Below is a small trained network, with its code and all its weights. Each question gives an input and a target symbol and asks what happens when units are switched off, that is, made to give their printed mean instead of their output.

import numpy as np


def w(rows, s, z=0):
    codes = np.array(rows[::2]) - 128.0
    scale = np.full(codes.shape[1], s)
    scale[-1] = z or s
    return codes * scale


def norm(h):
    return h / np.sqrt((h * h).mean(-1, keepdims=True) + 1e-5)


def f(y):
    return y / 2 * (1 + np.tanh(0.7978845608 * (y + 0.044715 * y**3)))


def softmax(a):
    e = np.exp(a - a.max(-1, keepdims=True))
    return e / e.sum(-1, keepdims=True)


def log_softmax(a):
    a = a - a.max(-1, keepdims=True)
    return a - np.log(np.exp(a).sum(-1, keepdims=True))


def net(x, mask):
    ids = ['βδηθλμξω'.index(c) for c in x.split()]
    T = len(ids)
    res = E[ids] + P[:T]
    u = 0
    for l in range(2):
        q, k, v = (norm(res) @ M[l].T for M in (Q, K, V))
        z = softmax(np.where(np.tri(T) > 0, q @ k.T / 3**0.5, -1e9)) @ v
        res = res + np.where(mask[u], z, O[l][:, -1]) @ O[l][:, :-1]
        u += 1
        y = f(norm(res) @ A[l][:, :-1].T + A[l][:, -1])
        res = res + np.where(mask[u : u + 8], y, B[l][:, -1]) @ B[l][:, :-1]
        u += 8
    return log_softmax(norm(res)[-1] @ U[:, :-1].T + U[:, -1])


Q, K, V, O, A, B = {}, {}, {}, {}, {}, {}
E = w([
[93,96,55,102],'β',
[124,114,128,156],'δ',
[134,126,106,130],'η',
[147,134,130,194],'θ',
[255,166,91,51],'λ',
[81,168,133,149],'μ',
[229,88,58,206],'ξ',
[160,202,105,110],'ω',
],0.018)
P = w([
[187,226,121,78],'0',
[162,218,101,125],'1',
[182,133,202,107],'2',
[152,232,82,191],'3',
[134,100,239,130],'4',
[127,190,112,212],'5',
[93,82,254,164],'6',
[150,212,68,191],'7',
],0.0038)
Q[0] = w([
[127,19,87,106],'0.h1',
[143,40,245,2],'0.h1',
[42,130,31,133],'0.h1',
],0.0073)
K[0] = w([
[185,73,113,115],'0.h1',
[248,181,131,109],'0.h1',
[40,151,93,118],'0.h1',
],0.011)
V[0] = w([
[118,196,171,126],'0.h1',
[132,216,187,169],'0.h1',
[179,128,3,197],'0.h1',
],0.0053)
O[0] = w([
[58,89,164,209,143],'0.h1',
[135,246,190,106,172],'0.h1',
[94,62,254,106,252],'0.h1',
],0.0091,0.0038)
A[0] = w([
[34,197,129,163,115],'0.n1',
[119,89,142,2,170],'0.n2',
[128,134,115,181,149],'0.n3',
[107,71,82,129,99],'0.n4',
[192,78,78,130,1],'0.n5',
[111,27,113,123,99],'0.n6',
[166,51,206,70,169],'0.n7',
[213,203,166,127,155],'0.n8',
],0.0097,0.0043)
B[0] = w([
[123,255,78,170,204],'0.n1',
[133,125,120,40,181],'0.n2',
[94,171,149,71,160],'0.n3',
[98,101,223,128,146],'0.n4',
[158,201,152,192,139],'0.n5',
[113,82,127,119,174],'0.n6',
[135,163,20,194,207],'0.n7',
[63,77,211,99,253],'0.n8',
],0.0083,0.0056)
Q[1] = w([
[116,254,127,41],'1.h1',
[149,226,202,53],'1.h1',
[53,235,234,236],'1.h1',
],0.006)
K[1] = w([
[151,93,173,160],'1.h1',
[153,131,86,85],'1.h1',
[201,2,147,103],'1.h1',
],0.0066)
V[1] = w([
[143,130,126,161],'1.h1',
[56,108,133,69],'1.h1',
[12,112,108,158],'1.h1',
],0.011)
O[1] = w([
[178,95,160,224,180],'1.h1',
[77,124,175,3,49],'1.h1',
[30,94,50,137,254],'1.h1',
],0.0073,0.00057)
A[1] = w([
[128,5,65,93,126],'1.n1',
[138,3,186,196,179],'1.n2',
[126,167,6,205,129],'1.n3',
[62,181,168,200,252],'1.n4',
[132,107,133,231,88],'1.n5',
[109,162,126,133,90],'1.n6',
[103,87,146,137,146],'1.n7',
[241,146,83,105,170],'1.n8',
],0.0064,0.0034)
B[1] = w([
[125,181,153,3,171],'1.n1',
[89,9,166,75,185],'1.n2',
[186,118,150,119,171],'1.n3',
[176,80,57,108,254],'1.n4',
[21,102,117,37,156],'1.n5',
[138,139,44,180,129],'1.n6',
[99,34,104,205,140],'1.n7',
[155,152,185,182,146],'1.n8',
],0.0058)
U = w([
[67,103,114,36,199],'β',
[98,101,48,174,2],'δ',
[190,140,9,97,30],'η',
[63,118,219,172,58],'θ',
[228,155,179,69,186],'λ',
[86,225,76,164,212],'μ',
[223,105,133,183,194],'ξ',
[92,180,210,71,19],'ω',
],0.012,0.0031)

Each question gives the input, a string of symbols that net reads in full, and the target symbol t.
The units are the heads (3 rows each of Q, K, V and O) and the neurons (one row each of A and B). Each row of codes is followed by its name. A weight is (code - 128) times the scale printed after its matrix; where a second scale follows, it is the last column's (O, A, B and U).
mask holds one flag per unit, layer by layer, with each layer's heads first. A switched-off unit (its flag False) gives its mean, the last column of its rows in O or B, instead of its output. The means were averaged over made-up inputs and are rounded, as every weight is.
A unit's drop is (log p(t) with every unit on - log p(t) with that unit switched off) / (log p(t) with every unit on - log p(t) with every unit switched off).
The circuit of an input: a set's keep is (log p(t) with only the set's units on - log p(t) with every unit switched off) / (log p(t) with every unit on - log p(t) with every unit switched off). Starting from the 12 units with the biggest drops (on a tie, the unit counted first), units are removed one at a time, each time the one whose removal leaves the highest keep (on an exact tie, the one counted first), for as long as the keep stays at least 0.8.
units of the circuit, in order: the units of the circuit, biggest drop first
most important unit: the unit with the biggest drop
top k neurons: the k neurons with the biggest drops, biggest first
k most important neurons of layer l: the k neurons of layer l with the biggest drops, biggest first
drop when u is switched off: that unit's drop, to one decimal
input η λ θ θ μ η, target μ: units of the circuit, in order	(0.h1)
input δ ξ δ, target ξ: top 2 neurons	(0.n7; 0.n8)
input ω λ θ η μ δ δ, target δ: 2 most important neurons of layer 1	(1.n5; 1.n4)
input ξ θ λ ξ ξ η, target ξ: top 3 neurons	(0.n8; 0.n7; 1.n3)
input ξ θ ω ξ β λ η ω, target λ: top 2 neurons	(0.n1; 0.n8)
input μ ω η δ, target μ: units of the circuit, in order	(0.h1; 0.n1)
input θ δ ω β η θ ω ω, target β: 2 most important neurons of layer 0	(0.n8; 0.n5)
input η λ δ β θ δ, target β: top 3 neurons	(0.n1; 1.n5; 1.n2)
input λ ξ θ ξ β μ β δ, target β: units of the circuit, in order	(0.h1; 1.n1)
input β ξ β δ θ β δ θ, target β: 2 most important neurons of layer 0	(0.n1; 0.n7)
input ω θ θ μ β ω η, target η: units of the circuit, in order	(0.n7; 0.n8)
input θ ω ω θ θ θ θ ω, target ω: top 3 neurons	(0.n8; 0.n7; 0.n5)
input δ ξ η ω μ β ω, target μ: top 2 neurons	(0.n1; 1.n2)
input ω θ θ η ξ δ, target ξ: most important unit	1.h1
input μ δ ω θ, target μ: top 2 neurons	(0.n1; 1.n4)
input ω ω μ ξ ω, target μ: 3 most important neurons of layer 0	(0.n1; 0.n2; 0.n4)
input η δ β θ, target β: drop when 0.n1 is switched off	0.3
input θ θ λ θ, target λ: drop when 0.n1 is switched off	0.1
input θ μ δ, target δ: drop when 0.n7 is switched off	0.2
input θ λ θ, target λ: units of the circuit, in order	(1.h1)
